Below are the code and all the weights of a small trained network. Each question names an input and a class and asks about switching units off, where a switched-off unit gives its printed mean instead of its output.

import numpy as np


def w(rows, s, z=0):
    codes = np.array(rows[::2]) - 128.0
    scale = np.full(codes.shape[1], s)
    scale[-1] = z or s
    return codes * scale


def norm(h):
    return h / np.sqrt((h * h).mean(-1, keepdims=True) + 1e-5)


def f(y):
    return np.maximum(y, 0)


def log_softmax(a):
    a = a - a.max(-1, keepdims=True)
    return a - np.log(np.exp(a).sum(-1, keepdims=True))


def net(x, mask):
    res = np.array(x, float).reshape(1, 6) / 4 @ E
    u = 0
    for l in range(2):
        y = f(norm(res) @ A[l][:, :-1].T + A[l][:, -1])
        res = res + np.where(mask[u : u + 16], y, B[l][:, -1]) @ B[l][:, :-1]
        u += 16
    return log_softmax(norm(res)[-1] @ U[:, :-1].T + U[:, -1])


A, B = {}, {}
E = w([
[130,127,135,126,121,117,121,125,121,132,117],'x0',
[103,114,170,110,208,51,83,143,76,109,215],'x1',
[127,124,148,134,112,102,136,127,126,137,124],'x2',
[92,190,101,2,118,88,148,173,158,135,121],'x3',
[123,127,141,135,120,112,140,126,131,134,130],'x4',
[146,94,90,115,143,144,191,140,7,146,125],'x5',
],0.0077)
A[0] = w([
[123,141,119,2,126,92,141,141,142,132,139,3],'0.n1',
[114,118,152,141,137,105,144,137,141,134,125,94],'0.n2',
[111,146,149,170,160,105,82,150,86,117,149,82],'0.n3',
[121,153,122,21,118,110,148,143,145,128,116,145],'0.n4',
[138,127,125,123,146,129,187,141,64,114,130,64],'0.n5',
[115,108,125,104,127,138,177,117,73,115,128,134],'0.n6',
[123,129,102,136,69,166,171,128,132,128,86,135],'0.n7',
[125,130,102,126,129,135,182,124,60,136,116,74],'0.n8',
[130,125,134,108,143,119,132,131,131,128,153,71],'0.n9',
[125,139,142,136,124,113,56,124,191,125,141,126],'0.n10',
[120,91,134,170,126,142,93,126,149,125,129,145],'0.n11',
[104,149,123,120,135,157,151,135,138,130,119,107],'0.n12',
[107,160,112,37,85,137,183,137,156,131,71,84],'0.n13',
[144,133,139,143,89,160,116,138,224,121,80,244],'0.n14',
[111,117,130,138,139,99,87,128,150,132,174,106],'0.n15',
[132,120,107,151,87,159,152,116,141,131,69,130],'0.n16',
],0.01,0.0025)
B[0] = w([
[56,222,143,184,119,160,138,181,92,75,111,225],'0.n1',
[144,155,44,111,196,218,72,140,150,82,114,138],'0.n2',
[166,81,94,160,111,150,152,113,197,183,169,184],'0.n3',
[118,36,148,79,207,60,248,89,190,187,137,234],'0.n4',
[74,135,100,132,96,99,98,75,84,174,118,195],'0.n5',
[179,210,73,134,136,162,119,147,141,218,171,194],'0.n6',
[192,128,181,105,165,112,128,184,170,86,82,221],'0.n7',
[167,70,200,146,168,120,128,207,149,68,149,202],'0.n8',
[104,146,162,92,108,114,85,131,109,129,118,147],'0.n9',
[160,100,157,120,179,159,130,209,163,100,108,201],'0.n10',
[199,208,104,106,106,79,145,141,93,110,136,179],'0.n11',
[159,123,179,136,88,45,105,110,116,146,68,155],'0.n12',
[210,58,82,108,82,152,45,122,137,130,166,245],'0.n13',
[63,135,60,161,107,84,104,75,76,163,183,254],'0.n14',
[167,147,176,97,95,150,161,117,138,95,89,172],'0.n15',
[51,187,174,128,208,145,180,151,116,128,126,218],'0.n16',
],0.011,0.0091)
A[1] = w([
[191,73,135,73,41,156,99,139,174,112,112,32],'1.n1',
[48,145,191,92,117,170,156,105,180,42,55,97],'1.n2',
[179,148,159,159,84,157,64,162,61,128,129,72],'1.n3',
[186,103,154,103,45,177,98,105,177,40,117,73],'1.n4',
[21,209,59,77,73,118,151,112,21,146,155,33],'1.n5',
[102,161,149,187,140,149,20,192,108,100,87,124],'1.n6',
[124,59,46,93,5,141,65,57,64,193,157,120],'1.n7',
[113,160,68,201,95,114,112,55,81,81,155,19],'1.n8',
[138,95,83,102,34,158,84,197,158,143,158,111],'1.n9',
[185,106,136,114,78,146,133,65,152,84,106,58],'1.n10',
[62,212,102,170,87,98,21,81,50,120,88,84],'1.n11',
[66,97,122,90,122,87,184,127,91,110,134,114],'1.n12',
[136,115,148,127,159,102,123,144,138,152,149,152],'1.n13',
[106,169,176,179,142,176,136,184,37,76,125,82],'1.n14',
[167,118,197,114,167,164,116,132,91,87,62,109],'1.n15',
[36,40,61,123,98,71,66,1,145,136,126,1],'1.n16',
],0.0092,0.002)
B[1] = w([
[139,162,130,155,155,131,121,160,85,157,153,180],'1.n1',
[99,75,136,101,145,140,127,203,125,42,158,168],'1.n2',
[97,127,141,110,124,122,152,95,174,84,127,186],'1.n3',
[137,161,139,180,142,97,66,73,146,121,135,159],'1.n4',
[93,174,127,162,149,112,94,109,107,213,98,192],'1.n5',
[121,135,163,159,100,166,169,89,115,167,148,195],'1.n6',
[104,66,109,96,146,176,168,86,118,65,198,192],'1.n7',
[85,117,133,98,150,130,106,172,81,175,112,189],'1.n8',
[176,85,135,141,123,107,108,105,103,121,93,187],'1.n9',
[146,160,151,157,122,123,79,123,154,140,122,143],'1.n10',
[123,152,124,115,219,124,126,165,60,170,142,193],'1.n11',
[154,169,137,185,111,169,65,103,103,124,129,191],'1.n12',
[102,134,110,112,114,139,126,121,107,97,70,254],'1.n13',
[120,137,149,114,67,148,129,106,184,127,95,224],'1.n14',
[113,112,104,127,80,105,161,82,128,147,121,192],'1.n15',
[92,174,78,122,6,104,78,130,159,111,110,198],'1.n16',
],0.017,0.006)
U = w([
[39,232,122,139,171,119,102,138,37,233,120,251],'0',
[217,187,179,206,151,100,53,86,171,107,153,105],'1',
[86,136,30,79,3,78,62,113,160,103,112,112],'2',
[53,140,178,88,171,126,120,215,169,2,154,23],'3',
[124,161,183,132,35,166,220,79,176,139,55,127],'4',
[129,45,96,104,156,175,166,62,76,103,228,99],'5',
[247,70,97,60,151,87,149,185,98,179,79,74],'6',
],0.011,0.0016)

Each question gives the input, the list of numbers given to net, and the class t.
The units are the neurons (one row each of A and B). Each row of codes is followed by its name. A weight is (code - 128) times the scale printed after its matrix; where a second scale follows, it is the last column's (A, B and U).
mask holds one flag per neuron, layer by layer. A switched-off neuron (its flag False) gives its mean, the last column of its row in B, instead of its output. The means were averaged over made-up inputs and are rounded, as every weight is.
A unit's drop is (log p(t) with every unit on - log p(t) with that unit switched off) / (log p(t) with every unit on - log p(t) with every unit switched off).
The circuit of an input: a set's keep is (log p(t) with only the set's units on - log p(t) with every unit switched off) / (log p(t) with every unit on - log p(t) with every unit switched off). Starting from the 12 units with the biggest drops (on a tie, the unit counted first), units are removed one at a time, each time the one whose removal leaves the highest keep (on an exact tie, the one counted first), for as long as the keep stays at least 0.8.
circuit, biggest first: the units of the circuit, biggest drop first
unit that matters most: the unit with the biggest drop
k most important neurons: the k neurons with the biggest drops, biggest first
k most important neurons of layer l: the k neurons of layer l with the biggest drops, biggest first
input [8,1,0,-1,-5,-5], class 1: unit that matters most -> 0.n10
input [-2,-5,-8,8,0,4], class 6: circuit, biggest first -> 0.n13; 0.n4
input [-5,2,-8,0,-6,1], class 5: 3 most important neurons of layer 0 -> 0.n16; 0.n1; 0.n7
input [8,1,7,-1,2,3], class 5: 4 most important neurons of layer 0 -> 0.n16; 0.n1; 0.n7; 0.n5
input [-8,-8,1,2,-5,-8], class 2: circuit, biggest first -> 0.n14; 1.n16
input [4,3,-4,1,0,-2], class 3: 2 most important neurons -> 0.n13; 1.n2
input [-1,1,6,-3,4,7], class 5: 4 most important neurons of layer 0 -> 0.n1; 0.n16; 0.n7; 0.n5
input [-5,-7,-6,4,-2,2], class 6: circuit, biggest first -> 0.n7; 0.n13
input [-2,-8,-8,6,-2,1], class 6: 2 most important neurons -> 0.n7; 0.n13
input [-5,0,0,-5,4,-4], class 0: 2 most important neurons -> 0.n14; 0.n7
input [1,5,4,8,5,0], class 3: 4 most important neurons -> 0.n14; 0.n4; 1.n2; 0.n1
input [5,5,3,0,0,4], class 5: 4 most important neurons -> 0.n16; 0.n3; 0.n7; 0.n5
input [6,1,-3,-5,-8,-1], class 1: 4 most important neurons -> 0.n14; 0.n1; 0.n16; 0.n4
input [3,-2,5,5,-7,1], class 6: circuit, biggest first -> 0.n4
input [-7,2,-2,4,7,-2], class 3: 2 most important neurons -> 0.n1; 0.n4
input [2,-3,-6,3,7,2], class 6: 2 most important neurons of layer 0 -> 0.n4; 0.n13
input [6,6,5,0,-3,7], class 5: 4 most important neurons -> 0.n16; 0.n3; 0.n1; 1.n7
input [7,-1,6,6,5,0], class 2: 2 most important neurons -> 0.n13; 0.n4
input [-5,0,3,-8,3,0], class 0: 2 most important neurons -> 0.n8; 0.n10
input [2,7,-2,-1,-2,0], class 1: unit that matters most -> 0.n14
input [6,8,8,0,4,0], class 1: 4 most important neurons -> 0.n14; 0.n3; 0.n16; 0.n1
input [3,2,6,-6,-6,3], class 5: 2 most important neurons of layer 0 -> 0.n7; 0.n1
input [4,2,2,-3,-6,8], class 5: 3 most important neurons -> 0.n1; 0.n5; 0.n16
input [7,-7,-5,1,8,6], class 6: 3 most important neurons of layer 0 -> 0.n1; 0.n13; 0.n16
